Each row, then roughly how far along a hidden order it lies, from 0 to 20:
In the rows, zero is written as 128.
[154 103 124 159 131  86 161 117 149 150 113 145 149 121 163 128 109 125
 111 109 143 149 132  94 128 133 153 128 144 128 122 107  77 114  94 135
  62 166 133 127 144 129 128 177 117 101 150 138  94 144 113 117 155 147
 159 130 146  66 126 185 128 123 119 193 116 136 199 185 124 171 131 166
 129 115 130 134 126 156 133 106 125 130 128 149 120 161 144 175 110  97
  53 128 101 168 133 131 120 141 140 149 122 136 109 146 127 171 112 117
 129 131 138 121 107  69 121 160  98 128 138 121 122 136 147 170  97 107
 110 124 148  89 111 129 178 118 138 131 120  98 120 135 140 122 134 107
 106 172 144 137 125 226 141 166 126 113 205 102 113 119 168  75 152 159
 169 189 144 150 137 129 140 133 146 134 155 143 125 129 157  83 120 137
 130 108 155  79 125 119  97 125]	3
[141  91 113 185 113  89 148  88 139 156 131 131 125 139 125 128 122 135
 100 119 134 155 142 100 129 134 169 124 122 126 118 120  87 123 131 131
   5 199 123 106 132 136 131 218 103 121 121 165  83  94 125 109 146 150
 202 126 154 148 165 124 125  85 107 122 130 141 202 171  92 162 137 121
  99 141  98 112 136 139 119 132 117 132 135 152 154 149 132 173  62  81
  80 137  57 140 119  55  83 116 117 126 118 115 120 180 109 197 128 120
 213 132 125 140 102 131 115 147 145 137 132 109 133  98 144 198 122 140
  92 119 149  71 114 158 144 107 134 138 132 106 110 144 130 148 133 107
 112 179 127 136 143 153 131 158 120 136 126  78 106 120 160  58 135 156
 191 136 112 133 146 124 116 134 151 151 181 133 113 108 115 103 134 174
 161 118 156  92  15 178 118  87]	7
[110 114 123 152 127 104 148  80 133 150 110 132 135 135 143 130 130 145
 101 135 149 172 152  60 108 133 156 115 121 132 116 118 123 137 114 124
  10 175 128 115 155 129 130 199 121 201 134 149  66  98 135 109 124 147
 175 129 138 128 159 136 120  88 110 119 111 137 190 171  88 160 146 114
  85 168  76 126 143 141 121 146 122 137 133 126 128 137 132 155  85  71
  89 130  82 136 115 104  94 116 114 109 124 130 102 135 120 180 154 115
 230 126 172 139 121 136 121 156 119 133 147 147 124 102 124 249 115 127
 102 113 158  82 111 172 146 114 119 144 130 109 108 135 143 127 129 106
 124 180 147 124 127 181 143 163 130 133  69  55  98 139 144  56 129 153
 180 126 125 125 106 108 110 133 147 156 152 136 121  94 124 110 160 171
 145 111 138  99  66 160 157  91]	17
[119 155 124 134 140  90 133 106 148 163  71 145 156 124 147 126 113 121
 131 113 144 167 142 100 120 137 151 125 127 136 130 118  90 111 103 118
 141 118 137 117 162 111 125 154 119 128 161 135 120 138 101 105 124 135
 159 119 148 130 115 144 121 132 121 197 110 136 176 166 112 155 138 181
 116  85 116 126 163 167 137 114 134 131 127 105 163 141 121 179 164 118
  35 133 129 160 171 150 130 103 159 151 106 145 134 151 115 178 116 115
 150 123 159 113 112  99 128 178  77 124 159 158 126 145 140 247 110  98
 146 121 126 103 121 148 181 125 125 142 146  62 158 128 140 111 131 101
 111 168 142 130 113 254 142 170 141 118 105  75  44 141 147 118 147 154
 155 175 118 156 106 122 152 129 158 130 124 149 159 133 159  68 142 131
 127  94 158  72 177 107  81 112]	9
[140 138 118 142 128  93 137  92 144 166  89 132 130 130 134 130 122 123
  99 122 127 161 152 104 124 135 155 129 122 133 127 117  66 119 110 129
  77 112 142 112 161 110 129 188 134 105 126 171 112 123 110 110 142 136
 180 119 168 112 152 138 127 113 127 146 114 128 194 159 106 164 132 153
 120 115 113 118 165 152 126 116 132 122 127 116 142 152 123 173 131  93
  59 134 103 148 142 119 101 115 144 146 121 136 143 166 117 139 111 115
 184 124 153 116 112 106 122 164 103 123 145 127 127 113 144 218 118  79
 117 125 135  92 123 131 167 122 125 132 116  87 139 138 132 114 129 111
 126 177 139 125 127 208 142 151 131 128 127  97  88 134 164  83 135 149
 165 150 102 148 123 122 139 128 180 132 169 143 138 132 148  83 122 155
 141 115 156  80 120 119 101 103]	4
[ 96 154 120 136 128  86 124 102 151 156  64 133 143 126 137 128 114 122
 118 117 128 173 143 102 120 131 148 126 130 137 133 115  76 108  96 128
 147 118 148 115 170 111 123 157 110 106 148 144 121 135  90 105 135 137
 158 123 151 136 122 145 120 128 121 207 115 133 219 180 128 159 137 172
 113  88 121 126 152 160 141 128 137 132 129 113 161 143 124 168 159 112
   6 129 115 158 154 141 119 108 153 141 111 142 151 150 117 198 114 111
 129 124 152 114 110  95 128 169  75 117 150 149 125 146 143 225 115  88
 141 123 125  99 115 145 193 128 130 135 144  62 141 132 141  91 130 109
 117 158 147 135 119 237 140 170 133 113 155  83  50 144 154 115 122 148
 152 176 133 159 107 119 161 127 192 141 138 147 154 134 139  65 136 128
 134  88 157 108 180 109  71 115]	8
[140  91 120 172 126  93 177  93 142 140 144 146 148 126 141 130 121 134
 107 119 156 138 147  94 108 131 168 120 143 126 113 122  94 126 114 129
   1 214 122 120 132 141 128 203 130 167 129 130  74 116 134 118 148 152
 190 132 135 101 145 173 120 104 114 128 129 139 194 188 100 176 131 122
  97 141  97 130 126 136 117 125 120 133 135 141 123 144 149 170  66  87
 103 131  85 140 115  67  87 136  94 111 121 125  84 136 124 187 152 115
 172 132 128 135 116 103 117 133 126 137 137 118 122 106 139 178 106 141
  94 114 162  71 111 154 154 117 127 136 133 130  93 137 157 152 133 113
 110 200 135 142 135 165 140 160 125 130 189  88 115 120 162  44 120 157
 167 151 131 134 136 120 120 130 132 143 146 127 105  92 130 116 149 163
 148 114 147  90  51 174 133  86]	10
[157 131 110 128 141 109 162 112 152 143 124 135 113 126 169 133 114 116
 102 143 136 157 163  47 110 133 145 116 176 134 121 121  19 120  54 163
 135 121 150 158 140 106 125 143 173 123 152 128  93 173  85 143 170 134
 146 121 169   1 131 251  86 127 145 147 114 109 182 138 140 169 132 152
 140 119  97 141 138 131 119  58 138  86 128 123  87 141 163 115 120  98
  81 116  97 143 111 170  86 161 110 105 161 154 149 105 151  47 107  92
 123 120 187  89 138  19 139 112  50 144 141 109 114 101 151 176  70  84
 123 136 168  89 120 128 144 142 107 111  93 139  96 123 146 104 123 143
 116 204 156 139 113 190 151 154 125 116 255 159 155 136 164  53  72 142
 109 214 193 125  92 114 148 110 156 113 150 131 114  68 163 103  71 135
 134 111 130 143 184  24  96 101]	1
[174 105 117 127 121  91 143  79 130 186 112 128  97 145 123 135 142 131
  91 124  76 169 166 121 109 127 163 140 132 129 124 112 105 130 111 125
  61  78 147 116 175 110 138 235 140  98 117 213 116  96  64 105 149 132
 212 118 186 114 183 126 140  77 127  75 114 133 213 151  80 157 135 137
 123 159 131 106 176 143 106 120 130 126 122 161 139 161 119 155 107  77
 112 140  45 138 137  48  63 106 113 138 117 130 140 189 125 147 107 119
 255 114 155 121 114  94 113 151 116 129 142  86 126  67 145 175 130  58
 105 136 145  88 115 135 152 118 106 134  98  96 110 152 135 126 125 111
 142 167 131 109 137 145 149 128 125 136 103  95 107 136 161   1 125 146
 203 157 105 136  97 124 118 118 182 156 231 136 118 168 140  83 123 193
 149 143 159  58  54 149 155  94]	0
[ 96 147 127 151 137 104 149  83 131 150 101 138 170 131 136 129 120 143
 117 133 154 173 153  60 101 139 151 112 128 134 119 121 109 138 107 119
  15 159 123 120 156 119 127 165 125 230 157 131  67 109 136 115 115 136
 178 125 127 128 135 152 113 105 118 142 106 144 178 189  97 160 141 131
  87 143  52 131 159 153 126 147 129 131 134  98 131 129 133 160 115  94
  72 131 118 137 128  62 121 109 126 109 123 136 107 129 116 180 162 118
 217 126 183 129 127 139 127 156  97 138 150 150 120 136 121 255 111 118
 129 113 169  80 116 175 181 122 113 144 151 100 133 130 151 133 130 103
 122 181 148 127 123 197 147 171 139 130  93  62  59 141 127  90 120 153
 171 120 120 130  91 108 121 130 136 158 104 136 141  77 135 106 176 156
 134 111 140 102 115 135 137  89]	20
[156  88 116 152 110  80 148 126 155 131 116 137 145 115 154 125 100 125
 114  95 168 146 120  90 128 135 152 124 136 130 126 105  81 103 106 135
  77 220 131 118 134 138 124 193  86  91 146 135 101 140 132 117 157 159
 155 128 141  74 120 166 124 115 105 198 125 138 195 198 130 171 135 160
 111  87 149 137 122 145 142 130 116 152 130 173 133 168 145 173 100 105
  50 125  80 180 127 143 120 144 138 147 116 131  99 157 112 237 105 107
  97 141 108 129  98  84 116 155 119 115 131 124 130 143 149 158 105 150
 108 116 128  80 109 122 182 114 172 132 126  89 112 130 130 118 140 107
  83 161 139 146 131 250 126 179 120 112 221  93 120 113 186 109 173 161
 164 195 146 167 172 131 148 139 153 141 146 142 118 141 132  79 101 131
 155  83 160 100 105 149  64  96]	1
[140 140 117 120 133 113 139  75 129 167 108 122 106 144 141 132 136 138
  91 145 100 178 175  64 100 138 149 116 131 135 124 128  57 137 103 142
  40 114 140 131 160 108 132 182 152 155 130 170  88  99 100 122 141 127
 188 119 167  88 171 154 118  88 135 106 105 125 178 156  92 158 140 116
  91 188  67 121 177 130 109 112 132 119 129 117 118 149 136 115  93  70
  93 130  66 136 124  59  74 111 108 115 143 135 147 137 130 103 133 108
 255 117 199 122 127 110 129 151 112 142 146 113 116  80 134 228 101  84
 107 133 168  81 120 173 136 125  98 134 109 134 117 133 141 109 124 123
 142 181 144 115 126 184 158 152 131 136  99 114 110 145 146  34  95 136
 168 126 137 107  77 103 112 119 155 146 180 130 121  81 130  97 123 182
 142 132 133 110  85  98 151  97]	11
[119 116 116 161 120 108 151 109 148 125 111 124 147 126 147 125 105 135
 111 121 173 144 137  37 129 143 167 106 139 134 121 120  53 122 112 155
  25 223 125 124 132 127 125 150 120 168 155 114  89 130 140 128 142 143
 144 122 129  66 141 157 115 120 114 185 112 127 240 179 129 197 139 139
  99 119  74 141 130 130 134 115 123 123 135 125 123 134 148 150  83 102
  56 126  96 158 113  80 111 139 129 128 136 134 111 125 116 158 135 108
 140 135 153 130 117  93 127 140 101 137 136 146 125 133 139 216  90 152
 112 111 165  72 119 159 160 120 144 135 132 121 122 123 140 121 135 109
 103 195 148 142 126 226 134 173 127 121 162  94 123 122 174 133 127 153
 149 163 151 133 144 114 136 130 142 133 114 138 122  75 125 102 103 132
 151  94 145 108 120 105 104  95]	12
[157 115 110 149 126  90 136 101 145 152 103 131 130 130 135 128 112 124
 110 111 129 150 140  73 133 139 153 125 129 131 129 111  54 113 125 152
   1 139 136 118 147 120 131 186 134  76 138 156 121 112 109 116 148 135
 173 116 163  87 150 118 131 115 121 159 109 127 196 160 102 154 136 154
 115 116 120 122 158 146 129 103 131 122 129 136 142 150 127 158 107  91
  51 133  83 163 152 125 102 125 147 156 119 129 143 172 111 149 100 116
 197 126 143 123 108 101 119 156  99 130 144 117 125 117 147 199 110 106
 118 123 138  93 120 149 178 121 140 132 112  92 134 134 129 124 133 109
 116 174 128 131 134 244 130 157 128 130 115 107 109 127 173  98 160 151
 181 183 127 149 135 128 128 128 169 142 167 143 140 136 143  95 103 152
 152 116 163  84 107 104  81 106]	1
[149 141  96 183 128  98 122  89 141 156 104 123 114 148 109 126 115 126
 105 129 135 150 164  47 141 148 147 110 128 132 125 131   1 120 140 162
  12 139 132 121 136 124 130 162 163  92 136 149 118 111 118 132 149 130
 166 110 167  91 178 122 115 116 126 109 108 120 158 137 107 154 133 120
 120 141  63 114 169 125 126  72 136 102 135 100 172 147 121 109  85  91
  60 143  59 139 129  94  72 120 137 141 144 123 154 173 105  91 111 104
 249 126 151 122 116 123 121 128 117 161 131 100 131 100 159 241  92 108
 113 126 166  84 138 180 149 119 127 131 113 135 150 137 127 137 131 119
 126 208 124 135 136 216 139 158 124 142 123 121 125 129 177 106 105 148
 177 119 118 136 126 123 114 123 158 137 144 135 130  65 125 113  87 170
 157 130 150  89  94  95 111 114]	4
